Below is a small trained network, with its code and all its weights. Each question gives an input and a class and asks what happens when units are switched off, that is, made to give their printed mean instead of their output.

import numpy as np


def w(rows, s, z=0):
    codes = np.array(rows[::2]) - 128.0
    scale = np.full(codes.shape[1], s)
    scale[-1] = z or s
    return codes * scale


def norm(h):
    return h / np.sqrt((h * h).mean(-1, keepdims=True) + 1e-5)


def f(y):
    return y / 2 * (1 + np.tanh(0.7978845608 * (y + 0.044715 * y**3)))


def log_softmax(a):
    a = a - a.max(-1, keepdims=True)
    return a - np.log(np.exp(a).sum(-1, keepdims=True))


def net(x, mask):
    res = np.array(x, float).reshape(1, 2) / 4 @ E
    u = 0
    for l in range(3):
        y = f(norm(res) @ A[l][:, :-1].T + A[l][:, -1])
        res = res + np.where(mask[u : u + 8], y, B[l][:, -1]) @ B[l][:, :-1]
        u += 8
    return log_softmax(norm(res)[-1] @ U[:, :-1].T + U[:, -1])


A, B = {}, {}
E = w([
[127,102,77,127,191,253,113],'x0',
[141,42,65,129,203,123,105],'x1',
],0.0057)
A[0] = w([
[123,178,182,130,41,70,130,2],'L0N1',
[157,133,135,125,117,132,137,137],'L0N2',
[136,143,122,112,127,115,126,118],'L0N3',
[128,148,152,129,83,7,128,100],'L0N4',
[135,133,128,126,119,133,136,136],'L0N5',
[130,92,102,129,191,175,128,96],'L0N6',
[122,107,118,130,166,92,126,125],'L0N7',
[129,182,157,132,66,135,131,94],'L0N8',
],0.016,0.0029)
B[0] = w([
[132,249,25,111,131,210,169,234],'L0N1',
[131,158,150,105,135,137,117,132],'L0N2',
[146,139,170,136,95,177,124,130],'L0N3',
[174,156,137,140,38,91,181,251],'L0N4',
[131,169,152,81,152,112,108,131],'L0N5',
[185,176,27,142,154,154,136,220],'L0N6',
[131,48,180,143,187,131,113,167],'L0N7',
[67,34,216,131,144,79,103,198],'L0N8',
],0.019,0.014)
A[1] = w([
[78,101,209,88,70,68,3,6],'L1N1',
[148,159,73,108,113,144,57,16],'L1N2',
[38,108,147,95,209,209,97,214],'L1N3',
[134,64,231,141,101,22,152,125],'L1N4',
[85,65,123,117,52,140,150,117],'L1N5',
[108,131,27,109,233,140,82,145],'L1N6',
[182,129,168,175,132,226,126,153],'L1N7',
[178,149,140,129,114,170,99,95],'L1N8',
],0.015,0.0012)
B[1] = w([
[107,249,114,66,159,201,28,153],'L1N1',
[119,90,147,168,106,111,135,176],'L1N2',
[106,118,137,99,103,80,32,160],'L1N3',
[85,23,170,139,155,74,129,185],'L1N4',
[159,130,133,148,173,86,134,143],'L1N5',
[161,73,48,156,223,206,94,247],'L1N6',
[103,171,126,98,114,103,111,157],'L1N7',
[43,136,93,108,181,145,170,150],'L1N8',
],0.018,0.015)
A[2] = w([
[206,143,197,103,166,120,108,108],'L2N1',
[205,132,161,144,134,176,128,3],'L2N2',
[220,150,56,116,119,141,135,70],'L2N3',
[236,164,174,136,162,110,111,81],'L2N4',
[249,187,146,146,136,132,135,57],'L2N5',
[180,102,204,105,231,108,112,25],'L2N6',
[143,172,95,143,204,208,174,42],'L2N7',
[204,154,216,127,180,123,93,82],'L2N8',
],0.018,0.0016)
B[2] = w([
[54,71,20,104,83,134,148,129],'L2N1',
[162,165,149,180,99,143,94,142],'L2N2',
[135,174,138,115,118,185,137,236],'L2N3',
[118,98,63,112,100,135,115,129],'L2N4',
[1,160,168,88,206,194,127,173],'L2N5',
[161,217,142,128,74,142,158,165],'L2N6',
[227,51,156,160,135,96,120,252],'L2N7',
[54,111,25,139,81,125,107,133],'L2N8',
],0.015,0.016)
U = w([
[61,137,160,82,126,89,5,58],'0',
[139,243,135,119,50,144,226,202],'1',
[243,73,61,185,210,181,96,219],'2',
[148,18,205,166,90,2,184,2],'3',
],0.011,0.0018)

Each question gives the input, the list of numbers given to net, and the class t.
The units are the neurons (one row each of A and B). Each row of codes is followed by its name. A weight is (code - 128) times the scale printed after its matrix; where a second scale follows, it is the last column's (A, B and U).
mask holds one flag per neuron, layer by layer. A switched-off neuron (its flag False) gives its mean, the last column of its row in B, instead of its output. The means were averaged over made-up inputs and are rounded, as every weight is.
A unit's drop is (log p(t) with every unit on - log p(t) with that unit switched off) / (log p(t) with every unit on - log p(t) with every unit switched off).
The circuit of an input: a set's keep is (log p(t) with only the set's units on - log p(t) with every unit switched off) / (log p(t) with every unit on - log p(t) with every unit switched off). Starting from the 12 units with the biggest drops (on a tie, the unit counted first), units are removed one at a time, each time the one whose removal leaves the highest keep (on an exact tie, the one counted first), for as long as the keep stays at least 0.8.
circuit, biggest first: the units of the circuit, biggest drop first
most important unit: the unit with the biggest drop
k most important neurons: the k neurons with the biggest drops, biggest first
drop when u is switched off: that unit's drop, to one decimal
input [1,-4], class 0: circuit, biggest first : [L0N8, L0N4, L1N3]
input [-3,6], class 3: circuit, biggest first : [L0N1, L1N6]
input [-7,6], class 3: 2 most important neurons : [L0N6, L0N1]
input [0,-7], class 1: circuit, biggest first : [L1N6]
input [1,-2], class 0: 2 most important neurons : [L0N8, L0N6]
input [-2,3], class 3: 2 most important neurons : [L0N1, L1N4]
input [-1,-3], class 1: 2 most important neurons : [L0N1, L1N6]
input [1,-6], class 0: 2 most important neurons : [L0N6, L0N4]
input [2,-6], class 0: 3 most important neurons : [L0N8, L0N4, L1N3]
input [-1,2], class 3: 2 most important neurons : [L0N7, L0N1]
input [2,-7], class 0: 4 most important neurons : [L0N8, L0N4, L1N3, L0N6]
input [-1,1], class 3: 2 most important neurons : [L0N1, L0N6]
input [2,-5], class 0: drop when L2N3 is switched off : 0.0
input [3,-5], class 0: drop when L1N1 is switched off : 0.1
input [-8,0], class 1: drop when L0N1 is switched off : 0.4
input [4,-5], class 0: most important unit : L1N1
